Below are the code and all the weights of a small trained network. Each question names an input and a class and asks about switching units off, where a switched-off unit gives its printed mean instead of its output.

import numpy as np


def w(rows, s, z=0):
    codes = np.array(rows[::2]) - 128.0
    scale = np.full(codes.shape[1], s)
    scale[-1] = z or s
    return codes * scale


def f(y):
    return y / 2 * (1 + np.tanh(0.7978845608 * (y + 0.044715 * y**3)))


def log_softmax(a):
    a = a - a.max(-1, keepdims=True)
    return a - np.log(np.exp(a).sum(-1, keepdims=True))


def net(x, mask):
    res = np.array(x, float).reshape(1, 5) / 4 @ E
    y = f(res @ A[0][:, :-1].T + A[0][:, -1])
    res = res + np.where(mask, y, B[0][:, -1]) @ B[0][:, :-1]
    return log_softmax(res[-1] @ U[:, :-1].T + U[:, -1])


A, B = {}, {}
E = w([
[213,128,105,111,43,116,105,138,121],'x0',
[122,46,170,151,130,205,148,234,43],'x1',
[102,229,154,149,154,189,84,136,60],'x2',
[124,175,1,207,129,106,136,254,146],'x3',
[126,223,159,133,77,138,178,95,75],'x4',
],0.0093)
A[0] = w([
[239,139,202,96,112,171,99,71,120,133],'neuron 1',
[91,105,115,190,182,144,121,132,122,109],'neuron 2',
[64,131,159,121,202,117,100,68,167,162],'neuron 3',
[186,133,50,147,1,197,166,172,104,252],'neuron 4',
[171,111,88,84,91,77,138,82,195,159],'neuron 5',
[189,113,117,156,109,14,107,77,150,84],'neuron 6',
[128,211,51,72,155,91,133,81,67,154],'neuron 7',
[109,106,197,87,62,105,30,68,101,94],'neuron 8',
[131,181,101,89,147,115,98,92,137,213],'neuron 9',
[228,124,77,164,73,106,99,150,117,188],'neuron 10',
[98,122,187,143,155,120,66,189,138,117],'neuron 11',
[190,88,132,135,102,176,56,65,94,115],'neuron 12',
[72,158,115,112,158,120,78,54,184,72],'neuron 13',
[141,59,84,163,124,103,155,156,208,238],'neuron 14',
[59,103,181,184,160,139,201,93,114,184],'neuron 15',
[181,172,104,100,128,58,116,89,130,59],'neuron 16',
],0.0099,0.0021)
B[0] = w([
[71,105,138,120,81,193,63,76,229,213],'neuron 1',
[58,94,139,111,84,108,161,107,121,171],'neuron 2',
[146,148,2,83,187,145,143,71,77,201],'neuron 3',
[83,232,48,153,250,161,17,158,70,252],'neuron 4',
[247,53,114,203,80,41,206,193,125,220],'neuron 5',
[217,34,99,193,106,138,178,232,133,203],'neuron 6',
[161,211,28,110,203,207,78,111,81,188],'neuron 7',
[116,161,216,11,72,194,112,62,180,205],'neuron 8',
[148,137,22,94,192,118,140,162,75,176],'neuron 9',
[125,237,52,66,205,195,94,54,101,218],'neuron 10',
[182,52,150,133,47,62,134,188,124,169],'neuron 11',
[83,34,201,52,42,133,86,114,218,176],'neuron 12',
[162,231,25,148,132,90,107,145,81,191],'neuron 13',
[118,129,111,77,139,184,86,41,190,228],'neuron 14',
[120,173,128,5,100,144,122,95,157,194],'neuron 15',
[214,87,43,158,80,132,173,216,118,181],'neuron 16',
],0.0063,0.011)
U = w([
[108,88,194,22,54,161,136,67,254,117],'0',
[102,217,121,30,185,196,89,70,131,207],'1',
[200,93,75,132,122,69,194,128,90,108],'2',
[85,90,147,233,120,126,118,179,107,6],'3',
],0.0079,0.0018)

Each question gives the input, the list of numbers given to net, and the class t.
The units are the neurons (one row each of A and B). Each row of codes is followed by its name. A weight is (code - 128) times the scale printed after its matrix; where a second scale follows, it is the last column's (A, B and U).
mask holds one flag per neuron, in row order. A switched-off neuron (its flag False) gives its mean, the last column of its row in B, instead of its output. The means were averaged over made-up inputs and are rounded, as every weight is.
A unit's drop is (log p(t) with every unit on - log p(t) with that unit switched off) / (log p(t) with every unit on - log p(t) with every unit switched off).
The circuit of an input: a set's keep is (log p(t) with only the set's units on - log p(t) with every unit switched off) / (log p(t) with every unit on - log p(t) with every unit switched off). Starting from the 12 units with the biggest drops (on a tie, the unit counted first), units are removed one at a time, each time the one whose removal leaves the highest keep (on an exact tie, the one counted first), for as long as the keep stays at least 0.8.
circuit, biggest first: the units of the circuit, biggest drop first
k most important neurons: the k neurons with the biggest drops, biggest first
drop when u is switched off: that unit's drop, to one decimal
input [7,6,-5,-2,-2], class 1: circuit, biggest first	(neuron 4)
input [-4,2,1,2,-1], class 3: circuit, biggest first	(neuron 8; neuron 10)
input [-8,5,5,-6,7], class 0: circuit, biggest first	(neuron 4; neuron 10)
input [-1,0,1,-4,5], class 0: 3 most important neurons	(neuron 4; neuron 10; neuron 1)
input [-1,-7,5,5,-7], class 2: 2 most important neurons	(neuron 4; neuron 8)
input [6,-3,-6,-2,-1], class 2: 3 most important neurons	(neuron 5; neuron 6; neuron 16)
input [-5,7,-6,6,0], class 1: 4 most important neurons	(neuron 14; neuron 5; neuron 6; neuron 4)
input [8,-1,0,-3,3], class 0: 2 most important neurons	(neuron 12; neuron 1)
input [-8,6,4,1,7], class 0: 3 most important neurons	(neuron 4; neuron 15; neuron 10)
input [4,4,7,0,-2], class 3: drop when neuron 8 is switched off	0.3
input [3,-7,2,5,2], class 2: drop when neuron 16 is switched off	0.2
input [2,2,6,-3,3], class 0: drop when neuron 12 is switched off	0.1
